Below are the code and all the weights of a small trained network. Each question names an input and a class and asks about switching units off, where a switched-off unit gives its printed mean instead of its output.

import numpy as np


def w(rows, s, z=0):
    codes = np.array(rows[::2]) - 128.0
    scale = np.full(codes.shape[1], s)
    scale[-1] = z or s
    return codes * scale


def f(y):
    return y / 2 * (1 + np.tanh(0.7978845608 * (y + 0.044715 * y**3)))


def log_softmax(a):
    a = a - a.max(-1, keepdims=True)
    return a - np.log(np.exp(a).sum(-1, keepdims=True))


def net(x, mask):
    res = np.array(x, float).reshape(1, 3) / 4 @ E
    y = f(res @ A[0][:, :-1].T + A[0][:, -1])
    res = res + np.where(mask, y, B[0][:, -1]) @ B[0][:, :-1]
    return log_softmax(res[-1] @ U[:, :-1].T + U[:, -1])


A, B = {}, {}
E = w([
[107,161,176,245,164,125,130,178,72,124,113,102],'x0',
[74,133,204,95,136,185,238,158,169,114,97,202],'x1',
[150,132,72,177,185,155,51,79,194,107,19,93],'x2',
],0.011)
A[0] = w([
[163,67,55,22,28,123,149,65,158,123,159,153,141],'N0',
[141,120,101,35,93,120,103,116,154,101,130,124,2],'N1',
[157,83,125,58,97,122,92,136,186,171,131,139,37],'N2',
[191,106,89,138,113,72,67,130,79,125,182,114,54],'N3',
[132,172,157,224,142,117,147,132,80,85,117,109,25],'N4',
[157,128,66,151,77,56,42,94,39,168,149,62,122],'N5',
[130,134,150,95,17,87,186,167,23,161,253,149,57],'N6',
[104,171,169,238,156,106,126,215,13,124,123,105,146],'N7',
],0.0061,0.0058)
B[0] = w([
[116,167,117,102,92,108,102,160,101,149,152,122,233],'N0',
[105,101,104,108,123,247,110,133,156,154,153,134,143],'N1',
[125,138,112,111,104,161,127,116,129,131,132,140,147],'N2',
[117,92,162,113,139,199,156,140,153,104,126,147,189],'N3',
[87,101,85,109,102,249,91,129,187,155,160,159,158],'N4',
[106,130,154,112,116,139,174,140,128,106,89,163,254],'N5',
[165,146,89,165,145,158,110,81,169,90,75,116,244],'N6',
[109,169,98,88,84,114,113,130,113,180,149,131,239],'N7',
],0.018,0.0092)
U = w([
[114,141,106,109,104,133,91,140,115,165,171,135,114],'0',
[153,137,91,162,137,141,90,83,152,104,70,114,118],'1',
[107,125,188,111,116,147,209,153,125,111,112,175,115],'2',
[148,150,152,129,124,6,133,135,66,132,128,98,253],'3',
[141,111,142,144,152,123,118,131,110,122,169,107,97],'4',
[131,94,150,139,153,115,111,129,111,125,170,109,97],'5',
[138,89,140,147,142,121,119,142,121,124,169,110,100],'6',
[135,91,142,148,138,121,113,129,118,122,171,116,98],'7',
],0.022,0.019)

Each question gives the input, the list of numbers given to net, and the class t.
The units are the neurons (one row each of A and B). Each row of codes is followed by its name. A weight is (code - 128) times the scale printed after its matrix; where a second scale follows, it is the last column's (A, B and U).
mask holds one flag per neuron, in row order. A switched-off neuron (its flag False) gives its mean, the last column of its row in B, instead of its output. The means were averaged over made-up inputs and are rounded, as every weight is.
A unit's drop is (log p(t) with every unit on - log p(t) with that unit switched off) / (log p(t) with every unit on - log p(t) with every unit switched off).
The circuit of an input: a set's keep is (log p(t) with only the set's units on - log p(t) with every unit switched off) / (log p(t) with every unit on - log p(t) with every unit switched off). Starting from all 8 units, units are removed one at a time, each time the one whose removal leaves the highest keep (on an exact tie, the one counted first), for as long as the keep stays at least 0.8.
circuit, biggest first: the units of the circuit, biggest drop first
top k neurons: the k neurons with the biggest drops, biggest first
drop when u is switched off: that unit's drop, to one decimal
input [-1,-8,5], class 2: circuit, biggest first -> [N5 N6]
input [5,-6,-3], class 2: circuit, biggest first -> [N5]
input [-2,6,-6], class 1: circuit, biggest first -> [N6 N5]
input [1,3,-2], class 3: top 4 neurons -> [N5 N3 N4 N1]
input [-1,-6,5], class 2: top 3 neurons -> [N5 N6 N3]
input [-6,-7,6], class 2: top 4 neurons -> [N5 N6 N3 N7]
input [-2,5,-5], class 1: top 3 neurons -> [N6 N5 N3]
input [2,-8,-4], class 2: top 2 neurons -> [N5 N3]
input [2,1,3], class 3: circuit, biggest first -> [N6 N3 N4]
input [-7,-8,3], class 2: circuit, biggest first -> [N5 N3]
input [1,-6,3], class 2: top 2 neurons -> [N5 N6]
input [-5,-1,-7], class 1: top 2 neurons -> [N6 N7]
input [5,-2,-6], class 1: top 2 neurons -> [N6 N0]
input [-8,-1,6], class 0: circuit, biggest first -> [N0]
input [-5,3,-6], class 1: top 2 neurons -> [N6 N7]
input [-1,-3,-1], class 3: top 2 neurons -> [N4 N6]
input [-4,-3,3], class 0: top 2 neurons -> [N6 N0]
input [-5,-8,5], class 2: drop when N6 is switched off -> 0.1
input [0,7,-8], class 1: drop when N6 is switched off -> 0.7
input [8,8,5], class 0: drop when N7 is switched off -> 0.3
input [8,-3,6], class 0: circuit, biggest first -> [N7]
